Below is a small trained network, with its code and all its weights. Each question gives an input and a class and asks what happens when units are switched off, that is, made to give their printed mean instead of their output.

import numpy as np


def w(rows, s, z=0):
    codes = np.array(rows[::2]) - 128.0
    scale = np.full(codes.shape[1], s)
    scale[-1] = z or s
    return codes * scale


def f(y):
    return np.maximum(y, 0)


def log_softmax(a):
    a = a - a.max(-1, keepdims=True)
    return a - np.log(np.exp(a).sum(-1, keepdims=True))


def net(x, mask):
    res = np.array(x, float).reshape(1, 4) / 4 @ E
    y = f(res @ A[0][:, :-1].T + A[0][:, -1])
    res = res + np.where(mask, y, B[0][:, -1]) @ B[0][:, :-1]
    return log_softmax(res[-1] @ U[:, :-1].T + U[:, -1])


A, B = {}, {}
E = w([
[154,196,73,189,115,161,180,67,133,118,131],'x0',
[154,193,97,63,148,116,98,131,160,107,190],'x1',
[195,6,119,132,133,113,112,94,144,53,142],'x2',
[81,83,88,102,131,143,237,183,153,98,139],'x3',
],0.014)
A[0] = w([
[130,147,128,131,144,130,73,106,81,158,119,37],'n1',
[152,199,82,47,163,124,94,155,164,117,210,34],'n2',
[107,151,122,157,132,132,123,168,120,178,124,45],'n3',
[134,134,112,120,140,136,73,104,126,156,100,53],'n4',
[150,164,106,171,126,147,150,114,102,107,118,45],'n5',
[79,175,125,144,122,132,126,162,101,168,122,33],'n6',
[102,152,141,119,126,136,133,138,108,92,136,87],'n7',
[143,150,144,143,131,105,52,98,122,163,113,47],'n8',
[73,188,145,106,130,150,143,162,119,169,106,183],'n9',
[94,99,169,201,85,152,147,149,85,160,6,22],'n10',
[113,105,162,72,123,109,97,175,134,157,98,4],'n11',
[79,95,204,52,155,84,94,185,119,155,115,78],'n12',
[115,136,133,105,154,117,129,108,164,147,166,72],'n13',
[46,112,74,100,139,148,192,202,155,100,143,26],'n14',
[134,137,141,129,106,113,113,120,115,128,125,70],'n15',
[144,180,56,181,87,157,177,62,155,137,125,58],'n16',
[167,141,165,152,144,106,97,104,115,137,128,21],'n17',
[160,146,89,128,113,157,149,101,111,122,110,42],'n18',
[95,186,138,107,131,114,147,138,119,182,91,35],'n19',
[194,69,117,143,132,102,122,110,138,55,121,7],'n20',
[146,163,172,137,108,137,65,118,101,131,109,160],'n21',
],0.015,0.014)
B[0] = w([
[118,109,185,169,83,96,197,142,165,95,147,161],'n1',
[8,36,86,122,104,134,126,30,47,226,170,221],'n2',
[111,94,133,137,122,190,89,150,184,133,165,158],'n3',
[125,158,121,128,94,113,175,132,160,130,124,151],'n4',
[93,168,130,178,159,116,124,162,80,93,127,160],'n5',
[165,69,142,134,130,197,81,177,183,121,209,178],'n6',
[95,149,130,153,99,123,124,130,155,110,184,137],'n7',
[134,170,179,205,76,121,217,144,176,143,113,184],'n8',
[223,70,94,52,106,165,52,123,158,87,139,251],'n9',
[22,72,74,94,115,101,130,26,69,219,182,219],'n10',
[81,194,153,246,186,132,88,174,77,61,134,169],'n11',
[96,221,101,146,231,101,93,170,79,57,103,238],'n12',
[98,112,149,192,95,148,120,132,100,139,146,144],'n13',
[200,212,213,227,34,72,255,128,198,187,62,215],'n14',
[116,124,135,129,118,162,167,155,129,122,135,135],'n15',
[83,194,148,143,218,56,68,208,69,56,84,216],'n16',
[107,158,153,169,74,143,171,169,160,145,120,153],'n17',
[93,148,189,148,167,153,111,178,122,127,99,148],'n18',
[164,65,160,115,81,195,72,158,183,94,181,184],'n19',
[171,73,136,72,61,237,32,170,207,105,241,199],'n20',
[182,159,117,136,96,101,222,141,161,148,79,216],'n21',
],0.0098,0.018)
U = w([
[186,88,128,122,100,175,74,146,159,111,146,107],'0',
[161,151,143,154,86,130,199,134,151,153,95,106],'1',
[106,164,129,147,170,132,91,157,88,88,101,104],'2',
[63,83,113,133,105,140,126,75,86,191,136,114],'3',
[250,79,48,31,172,117,166,81,117,104,28,252],'4',
],0.015,0.033)

Each question gives the input, the list of numbers given to net, and the class t.
The units are the neurons (one row each of A and B). Each row of codes is followed by its name. A weight is (code - 128) times the scale printed after its matrix; where a second scale follows, it is the last column's (A, B and U).
mask holds one flag per neuron, in row order. A switched-off neuron (its flag False) gives its mean, the last column of its row in B, instead of its output. The means were averaged over made-up inputs and are rounded, as every weight is.
A unit's drop is (log p(t) with every unit on - log p(t) with that unit switched off) / (log p(t) with every unit on - log p(t) with every unit switched off).
The circuit of an input: a set's keep is (log p(t) with only the set's units on - log p(t) with every unit switched off) / (log p(t) with every unit on - log p(t) with every unit switched off). Starting from the 12 units with the biggest drops (on a tie, the unit counted first), units are removed one at a time, each time the one whose removal leaves the highest keep (on an exact tie, the one counted first), for as long as the keep stays at least 0.8.
circuit, biggest first: the units of the circuit, biggest drop first
unit that matters most: the unit with the biggest drop
top k neurons: the k neurons with the biggest drops, biggest first
drop of u: that unit's drop, to one decimal
input [-7,3,-6,-8], class 1: unit that matters most => n21
input [-7,-8,-2,-8], class 1: top 4 neurons => [n21, n8, n2, n1]
input [2,5,-3,-5], class 1: top 4 neurons => [n10, n21, n8, n1]
input [7,6,-8,-1], class 0: top 3 neurons => [n9, n19, n6]
input [0,6,-6,-7], class 1: top 2 neurons => [n21, n8]
input [6,-7,-1,1], class 3: top 3 neurons => [n10, n12, n11]
input [0,7,-8,-4], class 0: top 2 neurons => [n9, n19]
input [-5,5,1,-1], class 2: top 2 neurons => [n12, n10]
input [4,-1,-2,-3], class 2: top 2 neurons => [n16, n14]
input [-2,5,2,-2], class 3: top 2 neurons => [n2, n9]
input [-6,-6,-1,1], class 2: top 2 neurons => [n12, n2]
input [8,-7,-3,-3], class 2: top 2 neurons => [n16, n2]
input [-6,-1,5,5], class 2: top 2 neurons => [n12, n9]
input [-6,2,-1,-7], class 1: circuit, biggest first => [n8]
input [-7,-5,-1,4], class 2: drop of n12 => 1.8
input [0,2,-6,-1], class 0: drop of n5 => 0.0
input [2,-8,-4,3], class 3: drop of n10 => 9.5
